Here is a tiny trained network, its code and every weight. The questions are about switching its units off for an input and a class, where a switched-off unit gives its printed mean instead of its output.

import numpy as np


def w(rows, s, z=0):
    codes = np.array(rows[::2]) - 128.0
    scale = np.full(codes.shape[1], s)
    scale[-1] = z or s
    return codes * scale


def f(y):
    return y / 2 * (1 + np.tanh(0.7978845608 * (y + 0.044715 * y**3)))


def log_softmax(a):
    a = a - a.max(-1, keepdims=True)
    return a - np.log(np.exp(a).sum(-1, keepdims=True))


def net(x, mask):
    res = np.array(x, float).reshape(1, 4) / 4 @ E
    y = f(res @ A[0][:, :-1].T + A[0][:, -1])
    res = res + np.where(mask, y, B[0][:, -1]) @ B[0][:, :-1]
    return log_softmax(res[-1] @ U[:, :-1].T + U[:, -1])


A, B = {}, {}
E = w([
[145,3,36,158,203,241,70],'x0',
[37,53,191,118,237,94,77],'x1',
[134,175,229,156,201,196,220],'x2',
[57,227,15,140,151,79,145],'x3',
],0.0071)
A[0] = w([
[165,150,230,121,9,89,136,209],'neuron 1',
[116,83,111,123,165,136,119,253],'neuron 2',
[56,185,98,133,218,82,122,102],'neuron 3',
[154,33,140,120,150,183,115,72],'neuron 4',
[71,99,62,115,108,20,67,199],'neuron 5',
[135,120,115,118,71,82,92,95],'neuron 6',
[134,147,170,118,123,135,135,202],'neuron 7',
[102,148,253,122,163,84,129,147],'neuron 8',
[86,76,216,113,169,64,104,5],'neuron 9',
[132,84,104,133,196,197,125,115],'neuron 10',
[82,86,143,125,134,67,83,98],'neuron 11',
[156,137,99,130,92,165,140,94],'neuron 12',
],0.02,0.003)
B[0] = w([
[138,182,26,68,46,120,232,251],'neuron 1',
[164,59,114,160,131,117,120,188],'neuron 2',
[119,228,154,3,150,82,178,195],'neuron 3',
[119,102,164,95,234,52,76,222],'neuron 4',
[194,147,44,205,65,158,41,237],'neuron 5',
[60,57,59,113,125,141,172,176],'neuron 6',
[153,153,136,95,76,196,143,162],'neuron 7',
[116,95,239,178,147,93,207,214],'neuron 8',
[141,57,119,154,132,190,28,203],'neuron 9',
[223,47,153,60,23,161,85,214],'neuron 10',
[234,47,65,161,163,76,185,185],'neuron 11',
[58,44,63,122,140,122,148,165],'neuron 12',
],0.02)
U = w([
[153,147,106,115,201,244,126,67],'0',
[194,107,43,78,87,159,142,204],'1',
[196,175,159,117,162,99,130,59],'2',
[111,100,241,186,129,202,199,3],'3',
[185,2,216,181,198,191,45,194],'4',
[64,57,121,104,175,97,150,48],'5',
[98,250,104,86,178,136,49,72],'6',
[149,171,193,56,109,111,232,181],'7',
],0.007,0.0063)

Each question gives the input, the list of numbers given to net, and the class t.
The units are the neurons (one row each of A and B). Each row of codes is followed by its name. A weight is (code - 128) times the scale printed after its matrix; where a second scale follows, it is the last column's (A, B and U).
mask holds one flag per neuron, in row order. A switched-off neuron (its flag False) gives its mean, the last column of its row in B, instead of its output. The means were averaged over made-up inputs and are rounded, as every weight is.
A unit's drop is (log p(t) with every unit on - log p(t) with that unit switched off) / (log p(t) with every unit on - log p(t) with every unit switched off).
The circuit of an input: a set's keep is (log p(t) with only the set's units on - log p(t) with every unit switched off) / (log p(t) with every unit on - log p(t) with every unit switched off). Starting from all 12 units, units are removed one at a time, each time the one whose removal leaves the highest keep (on an exact tie, the one counted first), for as long as the keep stays at least 0.8.
circuit, biggest first: the units of the circuit, biggest drop first
most important unit: the unit with the biggest drop
k most important neurons: the k neurons with the biggest drops, biggest first
drop when u is switched off: that unit's drop, to one decimal
input [-6,1,7,-3], class 7: most important unit -> neuron 1
input [1,-6,0,4], class 5: 2 most important neurons -> (neuron 1; neuron 5)
input [-7,7,-1,4], class 7: 2 most important neurons -> (neuron 3; neuron 8)
input [-4,4,0,-4], class 3: 3 most important neurons -> (neuron 8; neuron 9; neuron 3)
input [-3,6,0,8], class 2: 2 most important neurons -> (neuron 3; neuron 5)
input [-7,6,-1,1], class 7: 4 most important neurons -> (neuron 8; neuron 3; neuron 10; neuron 2)
input [4,-8,-3,-7], class 5: circuit, biggest first -> (neuron 5; neuron 4)
input [-1,-2,3,-1], class 7: 2 most important neurons -> (neuron 5; neuron 9)
input [8,3,1,5], class 4: 3 most important neurons -> (neuron 1; neuron 4; neuron 2)
input [2,7,0,3], class 4: 2 most important neurons -> (neuron 1; neuron 9)
input [-6,6,2,-4], class 3: 2 most important neurons -> (neuron 8; neuron 9)
input [-8,-6,-3,-8], class 7: 2 most important neurons -> (neuron 5; neuron 9)
input [-5,6,2,8], class 7: 2 most important neurons -> (neuron 3; neuron 8)
input [6,-3,-2,1], class 4: most important neuron -> (neuron 1)
input [4,-5,3,-2], class 4: drop when neuron 1 is switched off -> 1.0
input [5,-2,-7,-4], class 4: drop when neuron 1 is switched off -> 0.8
input [-2,6,5,-4], class 4: drop when neuron 9 is switched off -> 0.6
